m =
[[ 1.76  0.04 -0.04  0.84  1.04 -0.56  2.26  1.89  2.29 -1.61 -0.81]
 [ 2.88 -0.10 -1.64  0.29  2.52 -1.91  8.67  5.15  5.35 -3.83  1.62]]
Rows and columns are counted from 1.
(1, 1)	1.76
(1, 3)	-0.04
(2, 2)	-0.10
(2, 4)	0.29
(2, 7)	8.67
(1, 9)	2.29
(1, 4)	0.84
(2, 1)	2.88
(1, 11)	-0.81
(1, 5)	1.04
(1, 8)	1.89
(2, 11)	1.62

A =
[[ 7.05  0.66 -4.18  1.90  2.02 -6.60]
 [ 8.76 -1.68  2.89  3.14  6.31  3.52]]
Indices start at 1.
(1, 1): 7.05
(1, 4): 1.90
(2, 4): 3.14
(1, 6): -6.60
(1, 2): 0.66
(2, 5): 6.31
(1, 3): -4.18

data =
[[-1.71  1.36  2.90 -3.47  3.42 -3.00 -2.50]
 [ 1.54  0.96 -4.48  2.32  4.58  3.92  3.99]
 [ 0.95 -0.12 -2.35  1.42  0.31  1.84  1.84]
 [-1.10  2.18  0.73 -2.51  6.60 -1.06 -0.22]
 [-2.22  2.19  3.49 -4.36  6.59 -3.94 -3.18]
 [ 0.89 -1.36 -0.29  1.68 -4.12  0.66  0.16]
 [ 3.28  0.27 -7.72  5.47  2.93  7.16  6.27]
 [-1.93  0.90  3.42 -3.35  1.80 -3.35 -2.76]
 [-0.12  0.72  0.10 -0.69  2.44 -0.35 -0.03]
 [-0.22  0.60  0.30 -0.71  2.30 -0.35 -0.04]
 [ 3.30 -1.52 -7.59  5.52 -3.14  7.17  6.24]
 [-0.15  0.71 -0.66 -0.43  2.65  0.43  0.61]
 [ 1.14 -0.33 -2.17  1.82 -0.49  2.22  1.78]
 [ 0.04  0.74 -0.88  0.02  2.38  0.79  1.02]
 [ 2.20 -1.33 -4.61  4.63 -2.96  4.51  3.87]
 [ 0.76 -1.40 -0.78  1.80 -4.01  0.96  0.44]]
Indices start at 1.
(1, 1) = -1.71
(10, 4) = -0.71
(4, 2) = 2.18
(6, 2) = -1.36
(13, 1) = 1.14
(6, 3) = -0.29
(9, 5) = 2.44
(1, 7) = -2.50
(2, 1) = 1.54
(3, 1) = 0.95
(10, 3) = 0.30
(2, 4) = 2.32
(10, 5) = 2.30
(8, 6) = -3.35
(7, 6) = 7.16
(5, 7) = -3.18
(8, 4) = -3.35
(14, 6) = 0.79
(2, 2) = 0.96
(5, 6) = -3.94
(4, 4) = -2.51
(2, 5) = 4.58
(11, 3) = -7.59
(12, 5) = 2.65
(11, 2) = -1.52
(3, 3) = -2.35
(16, 5) = -4.01
(8, 7) = -2.76
(7, 3) = -7.72
(8, 5) = 1.80
(15, 6) = 4.51
(13, 4) = 1.82
(7, 1) = 3.28
(16, 1) = 0.76
(16, 6) = 0.96

X =
[[ 2.15 -3.35  5.63 -2.61 -3.04]
 [ 4.27 -2.05  4.04 -8.12 -2.34]
 [ 3.46 -2.15  5.40 -8.05 -6.89]
 [ 1.26 -2.28  4.09 -1.78 -2.78]
 [ 6.40 -5.22  6.25 -6.68 -0.98]
 [ 3.81 -2.56  3.06 -4.09  0.41]
 [-5.73  3.46 -4.04  6.17 -0.03]
 [ 4.65 -2.87  3.72 -5.51 -0.37]
 [ 6.55 -5.08  6.22 -7.05 -1.04]
 [-7.20  5.95 -7.36  7.11  0.53]
 [ 0.06  2.34 -2.81 -1.41  0.69]
 [-0.91 -1.10  0.84  4.21  0.93]]
Indices start at 1.
(1, 1) = 2.15
(9, 5) = -1.04
(3, 4) = -8.05
(12, 3) = 0.84
(3, 3) = 5.40
(2, 5) = -2.34
(8, 3) = 3.72
(5, 1) = 6.40
(8, 4) = -5.51
(1, 2) = -3.35
(2, 2) = -2.05
(10, 2) = 5.95
(6, 3) = 3.06
(4, 3) = 4.09
(7, 1) = -5.73
(5, 2) = -5.22
(12, 2) = -1.10
(9, 2) = -5.08
(1, 3) = 5.63
(8, 5) = -0.37
(6, 5) = 0.41
(9, 1) = 6.55
(4, 1) = 1.26
(11, 2) = 2.34
(9, 4) = -7.05
(2, 1) = 4.27
(11, 4) = -1.41
(6, 2) = -2.56
